Below are the code and all the weights of a small trained network. Each question names an input and a class and asks about switching units off, where a switched-off unit gives its printed mean instead of its output.

import numpy as np


def w(rows, s, z=0):
    codes = np.array(rows[::2]) - 128.0
    scale = np.full(codes.shape[1], s)
    scale[-1] = z or s
    return codes * scale


def norm(h):
    return h / np.sqrt((h * h).mean(-1, keepdims=True) + 1e-5)


def f(y):
    return np.maximum(y, 0)


def log_softmax(a):
    a = a - a.max(-1, keepdims=True)
    return a - np.log(np.exp(a).sum(-1, keepdims=True))


def net(x, mask):
    res = np.array(x, float).reshape(1, 4) / 4 @ E
    u = 0
    for l in range(4):
        y = f(norm(res) @ A[l][:, :-1].T + A[l][:, -1])
        res = res + np.where(mask[u : u + 8], y, B[l][:, -1]) @ B[l][:, :-1]
        u += 8
    return log_softmax(norm(res)[-1] @ U[:, :-1].T + U[:, -1])


A, B = {}, {}
E = w([
[91,48,148,140,166,131,27,130,116,145,208,117],'x0',
[118,160,87,139,155,119,182,54,72,194,207,104],'x1',
[79,158,68,151,238,158,161,103,200,49,105,49],'x2',
[140,4,103,101,89,15,171,169,85,90,123,38],'x3',
],0.0038)
A[0] = w([
[173,125,160,135,109,139,147,171,169,122,62,144,109],'0.n0',
[125,123,144,100,107,119,103,165,254,84,110,131,3],'0.n1',
[128,83,105,165,198,141,132,145,190,92,99,133,73],'0.n2',
[59,100,140,139,165,140,43,129,96,98,170,139,27],'0.n3',
[79,149,142,174,175,149,127,161,159,166,101,156,83],'0.n4',
[102,205,73,52,176,101,123,101,119,92,96,79,89],'0.n5',
[149,94,144,152,153,75,134,156,121,100,104,103,58],'0.n6',
[129,145,113,65,104,129,165,195,186,112,95,135,132],'0.n7',
],0.0048,0.0035)
B[0] = w([
[97,111,92,170,65,121,54,152,114,161,169,127,227],'0.n0',
[53,162,107,230,114,140,51,212,124,120,29,104,202],'0.n1',
[147,69,179,179,108,163,202,124,151,181,147,46,247],'0.n2',
[75,2,99,40,115,59,63,83,207,199,170,130,215],'0.n3',
[77,131,157,86,180,170,147,155,111,82,119,217,222],'0.n4',
[190,73,147,148,107,190,158,177,164,171,167,84,252],'0.n5',
[132,158,129,5,173,132,121,134,73,3,177,76,185],'0.n6',
[91,156,51,194,89,124,100,199,100,136,96,141,238],'0.n7',
],0.0044,0.0025)
A[1] = w([
[138,182,69,173,154,121,157,27,112,182,160,115,60],'1.n0',
[180,138,181,166,104,123,133,171,92,178,132,187,56],'1.n1',
[157,150,31,175,62,144,137,144,136,109,47,108,100],'1.n2',
[207,211,72,154,124,122,199,115,131,73,83,158,48],'1.n3',
[164,156,43,94,95,73,196,164,61,74,71,80,173],'1.n4',
[171,254,118,163,98,106,198,136,165,129,23,147,7],'1.n5',
[234,144,223,112,121,142,138,145,47,146,114,174,39],'1.n6',
[107,197,120,168,172,150,106,126,95,121,50,200,138],'1.n7',
],0.0043,0.0021)
B[1] = w([
[55,162,121,146,64,76,92,234,74,125,33,120,218],'1.n0',
[174,144,175,158,115,155,203,174,208,134,166,59,192],'1.n1',
[83,40,148,108,131,91,120,41,172,222,176,129,222],'1.n2',
[115,105,130,177,138,101,57,21,175,194,152,146,184],'1.n3',
[210,151,136,100,216,100,72,102,89,92,205,191,254],'1.n4',
[91,45,3,108,140,86,70,38,157,164,168,177,205],'1.n5',
[177,32,149,160,102,209,219,146,175,152,180,62,184],'1.n6',
[145,130,231,106,146,92,127,90,64,66,136,131,216],'1.n7',
],0.0044,0.0036)
A[2] = w([
[87,201,80,136,111,108,182,141,60,183,128,107,68],'2.n0',
[103,177,88,127,155,97,171,187,24,164,154,104,74],'2.n1',
[154,116,174,130,67,136,55,187,178,39,3,117,31],'2.n2',
[147,116,143,57,105,100,106,186,116,176,155,169,202],'2.n3',
[123,131,90,158,172,155,191,112,160,149,123,62,80],'2.n4',
[126,115,111,146,181,194,190,116,163,122,88,94,4],'2.n5',
[105,157,107,96,150,92,140,99,108,205,139,45,49],'2.n6',
[91,190,222,131,148,213,122,59,157,140,116,217,100],'2.n7',
],0.0059,0.0027)
B[2] = w([
[73,142,147,160,128,140,51,216,125,168,48,142,175],'2.n0',
[66,186,100,208,131,148,68,176,102,107,2,142,183],'2.n1',
[57,202,105,173,137,147,122,162,54,195,68,150,190],'2.n2',
[125,173,139,170,165,190,171,103,198,84,94,90,236],'2.n3',
[159,110,193,165,45,171,117,148,173,106,103,114,191],'2.n4',
[208,55,200,131,80,211,178,135,154,154,210,45,170],'2.n5',
[68,130,110,157,91,123,113,200,136,109,47,159,183],'2.n6',
[196,155,98,74,192,40,211,140,48,59,139,112,255],'2.n7',
],0.0057,0.0053)
A[3] = w([
[153,103,113,131,172,167,154,156,172,133,124,101,18],'3.n0',
[159,136,102,55,128,58,150,148,58,53,134,64,105],'3.n1',
[131,74,107,122,157,80,72,133,88,59,118,82,155],'3.n2',
[78,110,64,176,190,134,171,133,145,104,131,120,154],'3.n3',
[179,146,200,143,29,198,218,145,170,188,174,70,69],'3.n4',
[144,131,52,127,76,94,124,52,168,158,121,156,3],'3.n5',
[180,148,40,154,62,81,169,94,162,132,100,156,40],'3.n6',
[37,76,132,1,182,125,32,116,184,189,174,167,79],'3.n7',
],0.0052,0.0027)
B[3] = w([
[114,80,156,139,59,168,185,100,190,83,131,147,166],'3.n0',
[178,236,180,101,238,152,181,120,100,104,155,188,213],'3.n1',
[160,190,143,92,130,135,157,70,124,149,138,164,223],'3.n2',
[188,116,164,139,62,142,102,134,110,150,164,184,216],'3.n3',
[137,48,190,202,149,247,100,101,197,24,166,14,252],'3.n4',
[39,45,7,15,83,65,94,46,171,219,143,147,155],'3.n5',
[31,27,83,48,103,102,126,120,178,194,178,127,166],'3.n6',
[119,101,2,99,52,40,161,57,152,202,126,140,190],'3.n7',
],0.006,0.0047)
U = w([
[182,38,235,211,114,249,166,113,223,41,207,23,2],'0',
[229,245,166,13,254,34,225,85,31,51,199,218,133],'1',
[39,33,13,53,54,23,74,24,219,237,191,194,214],'2',
[5,202,120,227,74,130,11,246,56,187,24,176,133],'3',
],0.0075,0.00096)

Each question gives the input, the list of numbers given to net, and the class t.
The units are the neurons (one row each of A and B). Each row of codes is followed by its name. A weight is (code - 128) times the scale printed after its matrix; where a second scale follows, it is the last column's (A, B and U).
mask holds one flag per neuron, layer by layer. A switched-off neuron (its flag False) gives its mean, the last column of its row in B, instead of its output. The means were averaged over made-up inputs and are rounded, as every weight is.
A unit's drop is (log p(t) with every unit on - log p(t) with that unit switched off) / (log p(t) with every unit on - log p(t) with every unit switched off).
The circuit of an input: a set's keep is (log p(t) with only the set's units on - log p(t) with every unit switched off) / (log p(t) with every unit on - log p(t) with every unit switched off). Starting from the 12 units with the biggest drops (on a tie, the unit counted first), units are removed one at a time, each time the one whose removal leaves the highest keep (on an exact tie, the one counted first), for as long as the keep stays at least 0.8.
circuit, biggest first: the units of the circuit, biggest drop first
unit that matters most: the unit with the biggest drop
k most important neurons: the k neurons with the biggest drops, biggest first
k most important neurons of layer l: the k neurons of layer l with the biggest drops, biggest first
input [-8,7,-6,-7], class 2: circuit, biggest first	[1.n5; 3.n6]
input [-8,8,-8,7], class 0: 3 most important neurons	[1.n6; 2.n7; 1.n1]
input [4,-7,5,-2], class 3: circuit, biggest first	[2.n2]
input [-6,1,5,2], class 2: circuit, biggest first	[1.n5; 1.n3]
input [2,8,7,6], class 3: circuit, biggest first	[2.n1; 1.n0; 2.n6]
input [8,-1,-1,7], class 2: 2 most important neurons	[2.n7; 0.n3]
input [2,-5,4,0], class 3: 4 most important neurons	[0.n1; 2.n2; 1.n6; 1.n1]
input [5,6,-8,-8], class 0: 4 most important neurons	[1.n6; 1.n1; 3.n4; 1.n4]
input [5,6,-6,4], class 0: 4 most important neurons	[2.n7; 2.n3; 0.n7; 1.n0]
input [-7,-5,5,-6], class 2: 4 most important neurons	[1.n5; 1.n2; 0.n7; 1.n3]
input [-6,4,7,-8], class 1: 3 most important neurons of layer 1	[1.n7; 1.n6; 1.n1]
input [4,-2,2,-4], class 1: circuit, biggest first	[2.n7; 0.n4]
input [-2,-7,-7,-6], class 0: 4 most important neurons	[1.n1; 1.n6; 1.n0; 2.n1]
input [-8,-8,-1,0], class 2: 3 most important neurons of layer 1	[1.n5; 1.n2; 1.n0]
input [-4,5,-2,-3], class 3: circuit, biggest first	[2.n0]
input [-6,8,-8,-1], class 0: 2 most important neurons	[1.n6; 1.n1]
input [4,8,-8,-8], class 0: 4 most important neurons	[1.n6; 1.n1; 1.n4; 3.n4]
input [-3,-3,1,-2], class 2: 2 most important neurons of layer 1	[1.n2; 1.n5]
input [-3,7,-8,6], class 0: 2 most important neurons	[1.n6; 2.n7]
input [0,-2,4,5], class 1: unit that matters most	0.n6
input [-4,8,6,3], class 3: 2 most important neurons	[1.n0; 2.n1]
input [5,7,5,6], class 3: 2 most important neurons of layer 2	[2.n1; 2.n7]
